Below is a small trained network, with its code and all its weights. Each question gives an input and a target symbol and asks what happens when units are switched off, that is, made to give their printed mean instead of their output.

import numpy as np


def w(rows, s, z=0):
    codes = np.array(rows[::2]) - 128.0
    scale = np.full(codes.shape[1], s)
    scale[-1] = z or s
    return codes * scale


def norm(h):
    return h / np.sqrt((h * h).mean(-1, keepdims=True) + 1e-5)


def f(y):
    return y / 2 * (1 + np.tanh(0.7978845608 * (y + 0.044715 * y**3)))


def softmax(a):
    e = np.exp(a - a.max(-1, keepdims=True))
    return e / e.sum(-1, keepdims=True)


def log_softmax(a):
    a = a - a.max(-1, keepdims=True)
    return a - np.log(np.exp(a).sum(-1, keepdims=True))


def net(x, mask):
    ids = ['αβγδεζηλφψω'.index(c) for c in x.split()]
    T = len(ids)
    res = E[ids] + P[:T]
    u = 0
    for l in range(2):
        q, k, v = (norm(res) @ M[l].T for M in (Q, K, V))
        z = softmax(np.where(np.tri(T) > 0, q @ k.T / 2**0.5, -1e9)) @ v
        res = res + np.where(mask[u], z, O[l][:, -1]) @ O[l][:, :-1]
        u += 1
        y = f(norm(res) @ A[l][:, :-1].T + A[l][:, -1])
        res = res + np.where(mask[u : u + 4], y, B[l][:, -1]) @ B[l][:, :-1]
        u += 4
    return log_softmax(norm(res)[-1] @ U[:, :-1].T + U[:, -1])


Q, K, V, O, A, B = {}, {}, {}, {}, {}, {}
E = w([
[135,99,139,130,109,146],'α',
[172,120,172,106,170,177],'β',
[129,142,135,176,149,106],'γ',
[134,80,125,120,102,158],'δ',
[130,110,123,152,134,119],'ε',
[94,174,88,134,163,169],'ζ',
[153,101,4,153,89,149],'η',
[135,108,166,146,82,95],'λ',
[118,128,116,146,115,126],'φ',
[185,160,44,172,78,66],'ψ',
[92,70,137,193,197,155],'ω',
],0.029)
P = w([
[131,130,104,187,39,254],'0',
[129,162,90,149,216,46],'1',
[117,133,74,140,202,56],'2',
[121,125,66,117,178,74],'3',
[130,169,76,150,196,61],'4',
[126,135,70,135,180,79],'5',
[126,135,74,136,172,87],'6',
[132,147,72,144,182,86],'7',
[132,144,71,155,174,88],'8',
],0.0066)
Q[0] = w([
[115,68,57,250,166,184],'0.h1',
[153,97,166,176,101,109],'0.h1',
],0.013)
K[0] = w([
[117,135,148,195,98,247],'0.h1',
[107,162,173,181,59,152],'0.h1',
],0.011)
V[0] = w([
[3,178,165,225,68,137],'0.h1',
[141,104,234,136,120,118],'0.h1',
],0.0061)
O[0] = w([
[115,157,30,72,151,72,253],'0.h1',
[3,212,128,145,80,190,116],'0.h1',
],0.014,0.0038)
A[0] = w([
[122,145,81,158,169,97,193],'0.n1',
[62,160,146,155,172,69,195],'0.n2',
[86,139,209,172,88,138,1],'0.n3',
[158,168,153,53,249,183,98],'0.n4',
],0.011,0.0025)
B[0] = w([
[124,108,174,140,115,172,254],'0.n1',
[137,102,103,64,90,149,208],'0.n2',
[146,240,144,200,103,150,138],'0.n3',
[120,145,3,130,60,156,181],'0.n4',
],0.013,0.0078)
Q[1] = w([
[107,177,212,154,140,2],'1.h1',
[97,106,245,135,169,100],'1.h1',
],0.008)
K[1] = w([
[145,121,117,19,155,72],'1.h1',
[174,250,157,2,148,132],'1.h1',
],0.0061)
V[1] = w([
[105,153,91,14,140,164],'1.h1',
[61,154,128,223,254,105],'1.h1',
],0.0081)
O[1] = w([
[70,211,118,106,244,14,161],'1.h1',
[1,94,21,243,133,76,5],'1.h1',
],0.0084,0.0021)
A[1] = w([
[27,77,185,226,251,168,26],'1.n1',
[198,130,101,131,60,26,68],'1.n2',
[101,105,102,48,197,254,44],'1.n3',
[140,119,43,233,222,156,3],'1.n4',
],0.0096,0.004)
B[1] = w([
[53,116,93,177,64,13,177],'1.n1',
[152,85,125,168,67,93,192],'1.n2',
[110,169,107,149,96,150,255],'1.n3',
[85,121,141,74,10,137,221],'1.n4',
],0.013,0.0043)
U = w([
[154,179,154,45,50,120,141],'α',
[119,151,167,246,155,145,185],'β',
[135,182,89,83,252,75,172],'γ',
[163,84,212,47,149,171,77],'δ',
[184,48,63,146,104,145,3],'ε',
[242,125,92,168,92,46,105],'ζ',
[198,47,216,150,159,101,104],'η',
[56,179,105,64,169,158,92],'λ',
[203,131,79,70,132,60,85],'φ',
[181,78,189,175,182,182,175],'ψ',
[34,88,95,192,92,67,166],'ω',
],0.012,0.0031)

Each question gives the input, a string of symbols that net reads in full, and the target symbol t.
The units are the heads (2 rows each of Q, K, V and O) and the neurons (one row each of A and B). Each row of codes is followed by its name. A weight is (code - 128) times the scale printed after its matrix; where a second scale follows, it is the last column's (O, A, B and U).
mask holds one flag per unit, layer by layer, with each layer's heads first. A switched-off unit (its flag False) gives its mean, the last column of its rows in O or B, instead of its output. The means were averaged over made-up inputs and are rounded, as every weight is.
A unit's drop is (log p(t) with every unit on - log p(t) with that unit switched off) / (log p(t) with every unit on - log p(t) with every unit switched off).
The circuit of an input: a set's keep is (log p(t) with only the set's units on - log p(t) with every unit switched off) / (log p(t) with every unit on - log p(t) with every unit switched off). Starting from all 10 units, units are removed one at a time, each time the one whose removal leaves the highest keep (on an exact tie, the one counted first), for as long as the keep stays at least 0.8.
units of the circuit, in order: the units of the circuit, biggest drop first
k most important neurons: the k neurons with the biggest drops, biggest first
top k neurons in layer l: the k neurons of layer l with the biggest drops, biggest first
input ε γ η β, target ε: 2 most important neurons	[0.n4 0.n2]
input ω ψ η, target ω: units of the circuit, in order	[1.h1 0.n2]
input β γ α ψ β η δ, target β: units of the circuit, in order	[0.h1 0.n3]
input δ β δ ε α, target δ: units of the circuit, in order	[1.h1 0.n4]
input γ ζ ε α, target γ: most important neuron	[0.n2]
input ε λ ω γ η φ η γ, target ε: units of the circuit, in order	[0.n2 1.h1 0.n4 1.n1]
input α ψ γ, target α: units of the circuit, in order	[0.n2 1.h1]
input δ δ δ δ, target δ: units of the circuit, in order	[1.h1 0.n4]
input η ψ ω ζ η β β, target ε: units of the circuit, in order	[0.n4 0.h1]
input ψ β α, target ψ: units of the circuit, in order	[0.h1 1.n4]
input λ ψ ω β δ, target λ: top 2 neurons in layer 0	[0.n2 0.n3]
input α λ λ, target α: 2 most important neurons	[0.n2 0.n3]
input γ η γ η α ψ α α φ, target γ: units of the circuit, in order	[0.h1 1.h1 1.n4]
input ζ ω α β η α, target ζ: units of the circuit, in order	[0.h1 0.n2]
input φ γ α, target φ: units of the circuit, in order	[0.h1]
input λ δ ψ ψ ω γ γ, target λ: top 2 neurons in layer 0	[0.n2 0.n1]
input η ζ φ, target η: units of the circuit, in order	[0.h1 0.n4]
input ε η ε γ β φ, target ε: 4 most important neurons	[0.n2 0.n4 1.n4 0.n1]
input β β η ω β ε γ β α, target β: units of the circuit, in order	[0.h1 0.n3]
input λ γ β γ ε ζ λ φ, target λ: top 2 neurons in layer 0	[0.n2 0.n1]
input δ γ ψ β η ζ γ α, target δ: top 2 neurons in layer 0	[0.n2 0.n4]
input α λ ζ ω φ ω η, target ω: 2 most important neurons	[1.n4 0.n1]
input λ ζ γ λ λ α δ, target λ: top neuron in layer 0	[0.n1]
input ε ε β ω α β ε, target ε: top 2 neurons in layer 1	[1.n1 1.n4]
input δ ω ζ ε ε, target δ: top 2 neurons in layer 0	[0.n2 0.n4]
input ε ψ δ γ, target ε: 4 most important neurons	[0.n2 0.n1 0.n4 1.n4]
